(in the rows, 128 means zero)
Each row has a class, written after it.
[150 126 139  78 154 127 120 137  92 118 111 143 104 115 126 136 114 121
 113 120 173 112 176 129 136 141 145 114  87 112 132 141 128 138 125 117
  78 122 144] => kovu
[181 127 119 139 111 114 101  87  97 119 129 144 136 130 188 155 119  79
 144  66  95  89 125  81  95 134 129 139 132 115 118  86 130 159 115 115
 122 145 136] => Mopum
[141 116 136 127 130  40 135 105  93 119 133 137 129 119 138 136 119 103
 132 163 190 131 127 143 126 157 124 125 114 135 135 123 126 139 137 116
 100 135 110] => Vanis
[118 127 118 151 143  74 142 107 104 125 118 138 118 162 143 126 134 126
 106 128 156 112 129 149 113 124 125 143 131 136 127 122 130 126 118 114
 106 124 108] => voziz
[130 156 143 121 126 115 119 143 154 124 135 118 145 108 128 121 130 124
 146 147 164 113 128 123 159 138 135 126 121 127 107 126 134 126 154 121
 170 146 127] => vemog
[135 144 153 145 166 124 106 127 123 146 100 164 124 126 134 132 115 145
 151 145 214 144 126 156 117 120 110 138 132  86 156 112 124 130 136  88
 110 132 112] => zub
[110 127 122 101 138 144 132 131 135 130 118 102 102 110 123 111 110 166
 134 126 144 127 134 147 118 137 124 116 135 124 134 139 139 127 120 143
  60 138 152] => vemog
[144 121 125 140 104 162  94 127 138 122 108 153 105  99 119 121 100 146
 135 141  64 119 130 124 111 102 123 131 142 116 109 127 110 133 119 123
 116 158 158] => kovu
[126 103 160 161 107 172 123 116 131 147 130 167 104 124 148 103 119 154
 132 109  87 140  97 141  82 113 105 140 134 122 141  99 110 151 155  97
 126 126 115] => Mopum
[115 140 143 103 102 110 123  98  89 120 128 142  97 114 135 107 130 173
 131 121 118 118 124 116 145 129 137 120 124  95 131 136 116 109 146 170
 106 164 170] => zub
[140 138 114 125 140 131 130 118 124 112 124 126 109 127 133  83  93 111
 123 135 146 128  96 139 135 123 125 114 128 120 117 122 157 156 123  98
  93 130 116] => voziz
[146 117 137 109 126  97 126 120 119 120 142 109 112 119 120 132 110 119
 123 131 139 126 159 125 153 144 124 122 120 123 117 118 145 122 125 130
 105 144 127] => zuli
[145 122 154 135 129  97 125 115 110 134 125 146 105 108 131 114 132 109
  95 119 161 134 121 152 116 130  99 130 104 152 115 102 137 170 118  98
  89 142  95] => torer
[132 107 146  99 146 113 124 140 116 128 111  93 103 102 129 138 124 139
 131 142 172 130 155 142 129 137 119 110 114 112 136 136 120 127 129 140
  94 129 147] => vemog
[146 145 130 126  80 137 109 156 139 103  79 198 183 100 142 112 117 125
 103  77 108 135 109  97 168 161 131 157 118 122 132 131 113 108 107 164
 157 148 137] => zuli
[143 142 129 145 104 156 107 112 127 127 103 162 120  96 122 136 120 137
 165 142  61 118  92 120  79  96  76 144 171 130 134 118 106 141 136 116
 107 166 144] => zub
[117 163 127 126 186 154 147 191 167 117 130 119 146 130 137  98  86  80
 150 124 162 139  84 152 172 123 143 133 106 160 111 147 135 137 138  49
 154 117  72] => torer
[126 120 120 109  85 117 153 115 131 146 113 172 130  61 108  98 120 118
 136 116 139 128 139 133 120 151 150 118 105 157 135 134 126 146 102 115
 103 163 163] => Pepun
[100 119 139 145 106 116 102  79 143 112 128 156  99 173 122 137 119 144
 107 123 123 111 172 126  60 106 142 146 124 100  89 133 103 146 142 104
 135 156 139] => Vanis
[159 136 124 160 150 146 125 140 113 135 107 128 137  55  93 132 132 127
  89 171 148 123 122 124 100  98  99 163 117 140 133 128 142 112 122  94
 129 116 113] => Pepun
[145 128 128 156 125 104 114  95 129 124 101 100 138 128 112 144 146 113
 120 117 146 107 134 142  96 126 118 142 127 153 115 121 151 136 107 103
 146 129 143] => zuli
[161 137 122 142 135 140 105 133  96 115 132 112 139 119 133 125 145 144
 115 127 153  86  98 127 142 117 133 122 130  83 118 126 142 106 122  80
 135 157  96] => Pepun
[130 114  96 161 148 114 118 136 136 112 169  74 133 148 116 157 138  69
  56 131 123 147 153 114 106 149 104 158 122 144 102 103 129 150 149 163
 170 100  86] => Mopum
[121 112 157  83 122 143 143  77  96 131 135  73 142   4 133  92 114 152
 178 151 193 116 135 147 118 141  82 110 144 152 127 152 168 119 120 141
 158 111 137] => kovu
[159 137 118 145  95 139 122 132 128 114  89 145 104 122 120 114  83  97
  94  99 128 125 126 139 164 142 122 144 108 140 119 130 133 132 141 124
 114 144 130] => zuli
[119 141 133 155 166 137 124 131 128 125 135  99 120 173 155 116 113 124
 141  93 153 100 136 154 144 142 178 117 121 143 119 124 134 134 137 131
  88 151 116] => kovu
[196 146 127 127 139 131 106 183 147 102 111 209 124 128  75 137 102 157
 100 185 181 134 171 141 146 119  73 159 153 107 117 206 154  73 165 152
 112 105  82] => torer
[136 112 133 152 143 128 112 116 120 123 145 139 130 119 112 119 119 106
  92 139 169 116 147 134 117 147 148 144 103 132 116 119 136 145 120  93
 140 112 104] => kovu
[120 109 125 164 131 106 113  87 120  87 127 114 115 138 147 118 121 102
 147 114 103 117 115 132 144 117 159 115 172 114 120 114 128 121 125 170
 117 142 122] => kovu
[117 154 108 123 138 108 128 119 126 112  90 126 131 114 117 103 107 126
 121 158 166 141 103 148 105 135  77 137 137 124 126 140 144 147 142 104
 132 130 108] => voziz
[134 105 161 124 124  90 136 133 117 125 111 162  99 111 138 114 122 124
 139 105 164 129 159 155 142 147 157 122 117 141 146 122  95 106 136 132
  86 147 143] => zub
[126 132 162 157 126  38 132  81 131 122 127 193 122 114 136 117 131 107
 145 145 162 110 126 130 110 119 129 146 145 155 110 117 138 150 123 118
 117 163 104] => torer
[ 61 201 115 114 195 201 143  80 170 137 187  52  72  95  98 118 137 116
 186  77  90  84 161 113 117 117 215 125 173 181 155  58 156 135 114 148
  26 127 172] => zub
[145 122 132 133 116 101 127 107 124 112 114 159 114 101 109 129 138 108
 100 133 128 127 129 129 112 131 114 144 128 134 126 106 135 134 133  95
 135 120 118] => zuli
[109 122 118 114 154 137 111 136 122 147 109  62 107  72 139 108 112 155
 122 160 181 151 108 169 102 116  94 117 126 101 121 109 118 149  91 102
 119 134 138] => voziz
[135 136 143 154 118 104 122  75 115 111  91 148 112  99  98 115 105 121
 127 135 114  89  92 133 140 132 114 148 153 168 122 131 173 138  95 119
 139 160 117] => zuli
[125 118 147  97 124  81 120 110 103 120 120 105  87 107 118 131 101 133
 131 151 152 134 146 140 150 147 105 122 113 116 120 124 127 131 139 124
 115 156 131] => zuli
[164 123 147 152 124  92 105 102 120  96 115 150 130 115 117 106 107 108
  95 117 139 111 136 120 106 170 141 143 106 156 123 112 148 130 127  96
 111 133 104] => Vanis
[ 97 112  86 177 136 184 125  93 140 142 126  78 102 149 114 111 124 151
 111 134 148 119  85 173  80  93 124 148 144 129 119 130 133 148  92  90
 110 115 133] => Pepun
[143 151 124 170 140 156  83 157 139 121 108 180 151 130 127 169 128 139
 164 137  37 102 118 104 122 124 138 139 170 104 136 132 101 106 125 133
 189 166 106] => kovu
[146 121 127 166 120   5  81 120 156 144  66 153 169 175 101 145 128 138
 145 190 197 152 127 158  96 155  93 123 126 111 112 158 142 167  81 123
 155 197 148] => torer
[121 131 127 148 155 100 112 122 118 127 117 106 100 139 124 157 134 102
 106 137 165 114 129 142 137 141 118 139 123 122 126 131 119 149 119 129
 165 133  98] => torer
[168 167 109 120 141 105 112 123 111 109 167 143 120 126 132 142 126 106
 106 115 153  79 159  87 124 156 161 157 109 128 112 131 138 122 137 129
  87 127 124] => torer
[139 114 139 145 116 100  95 112 117 118 144 194 103 156 132 135 118 110
 129 115 126 162 117 145 135 146 160 127 108  98 113 111 105 159 127 121
 131 137 111] => zuli
[ 83 138  93 197 106 147 188 150 195 120 139 190 157 179 138 128 140  70
  76 110  99 120 119 133 113  68 129 181 177 159 130  84  91 122 161  84
 101 112  72] => Vanis
[154 143 119 133 125  96 126 130 145 113 157 139 117 170 159 131 129 101
 152 121 142  94 113 139 152 140 108 116 163 133  99 124 136 146 152 122
 120 166  75] => torer
[152 136 107 113 102 112  91 121 110 114  98 102 151  85 102 141 113 131
 131 146 121 105 109 131 104 146 109 143 119 160 116 139 125 138  69 111
 101 153 163] => Vanis
[184 154 142 175 137  66 111 109 158 119  86 207 142 138  96 100 144 101
 124 117 199 127 126 169  81 148 163 106 126 132 121 108 187 165 144  44
  94 170 110] => zuli
[107 119 154 150 148  90 138 144 137 142 126 137 139 127 113 128 135 140
  85 145 173 155 152 163 118 120  85 156 113 165 103 144 136 122 118 135
 151 127  80] => torer
[119 100 148 119 155  93 122 139 112 124 144 103  98 126 136 128 118 124
 111 140 164 136 173 153 150 145 145 109 107 114 114 115 111 126 140 132
 116 144 108] => kovu
[143 118 123 150 137 107 135 126 124 126 108 135 140  97 117 130 141  96
  83 146 152 132 128 127 123 115 101 135 112 137 109 124 146 139 118 110
 182 133  98] => Pepun
[125 136 126  90 147  92 111 128 121 134 139  97 102  80 119 123 110 150
 145 168 151 129 138 121 165 146 127 118 131 102 132 104 128 109 106 128
 126 155 154] => zub
[165 117 124 103 137 126 121 166 120 128 133 142  97 115 152 133 100 136
 120 121 123 121 142 135 137 138 115 126 126 121 113 126 121 122 139 118
 117 145 111] => Mopum
[118 147 150 130 119 120 141 108 121 135 148 168 138 112 117 112 150 106
 124 115 153 122 112 128 120 116 149 151 112 161 134  96 133 161 137 105
  97 113 132] => Mopum
[129 121 113 146 113 132 113  96 128 137 113 156 116 130 138 138 111 144
 152 130 111 126 105 138  88 115 100 133 157 102 131 116 130 146 109  98
 105 137 131] => vemog
[131 148 158 119 125 137 117 156 143 150 149 193 133  86  97 121 176 173
 144 153  84 124  90 144 131 122 128 132 141 162 129 104 130 131 116 104
 170 133 115] => Mopum
[146 139 111 124 113 157 102 132 129 131 109 144 122  88 124 129 118 138
 143 132 113 131  96 138 101 119 117 119 131 103 119 130 126 148 115  95
 124 139 148] => vemog
[117 123 133 148 153 116 122 118 136 105 127 108 131 137 122 132 141  79
 116 111 163 109 124 133 101 132 143 141 126 142 122 129 120 155 119  99
 127 123 102] => torer
[120 118  94 149 111 158 128 117 131 136 130 136 133  97 130 133 139 132
 124 126  91 128 106 125  98  96 120 131 152 109 116 127 120 131  97 125
 150 147 130] => Pepun
[151 103 172 148 103 131 127 132 161 150  68 173 196  77 164 116 174 163
 102 110 148  83 115 113  73 134  89 166 140 190 156  83 120 131  61 118
 135 125 146] => Vanis
[129 121 130 138 142 119 120 105 118 122 125 128 123  88 116 111 119 110
 123 133 161 115 135 150  92 134 150 126 116 142 112 122 136 152 116  84
 115 136 128] => kovu
[153 141 130 126 120  94 129 151 123 133 139 135 119 123 114 135 154 140
 134 160 164 100 146 137 149 141 138 125 116 118 134 124 110 104 166  99
 114 158 122] => Pepun
[148 110 124  99 126  92 125 126  94 113 142 125 116 121 127 139 109 131
 114 146 159 120 146 137 142 147 116 118 122 112 124 138 132 116 117 119
  94 135 106] => Vanis
[116 118 137 100 127  99 131 131 114 113 133 105 108 117 133 128 112 117
 164 135 157 132 127 143 174 132 133 111 136 110 132 158 111 118 124 159
 109 139 131] => torer
[ 92 118  98 168 162  64 173 104 130 107 160  83 153 165 110 119 181  60
  87 125 174 121 114 154 101 144 156 128 118 175 112 115 150 149 139  81
 157 118  70] => Pepun
[124 139 141  88 151  79 135 134 108 119 124  99 113 100 137 119 111 151
 161 148 163 109 158 144 119 143 114 112 137 137 120 147 130 114 137 138
  78 169 126] => voziz
[124 114 125 160 125 143 115 121 136 134 123 125 106 151 130 120 112 151
 121 141  96 113 122 128 110 116 116 136 152 107 134 118 119 129 114 126
 120 140 125] => voziz
[110 103 120 190  85  96  96  89 103 104  83 133 122 145 120 153 124 128
 123 127 133 109 111 154 128 111 107 166 182 104 129 146  82  97 103 167
 151 169 130] => zub
[116 115 123 134 124  95 139 135 129 120 137  79 170 124 139 124 118  94
 109 134 169 119 130 109 162 172 150 131 108 131 144 124 123 120 115 143
 156 127 128] => Vanis
[143  98 172 103  92  93 150 148 122 140 139 155 109 133 134 128 137 130
 114 119 134 127 174 140 129 153 119 125  83 150 125 121  94 132 170 106
 104 150 132] => zuli
[138  99 147 122 127 101 132 122 107 123 116 125 103 135 126 123 104 126
 102 142 158 145 146 141 121 146 115 120 101 133 144 133 123 145 135 153
  59 128 132] => Vanis
[124 174 197 138 113 100 145 115 152 131 118 190 164 112 124  74 138 180
 178 122 132 118 106 146 125 146 114 131 133 180 123 131 171 110 185  94
 153 170  98] => zuli
[156 117 145 113 132 117 128 145 133 137 150 122 136 130 140 121 120 115
 139 131 181 103 132 136 154 147 118 120 117 128 123 130 136 137 115  84
 123 136 101] => torer
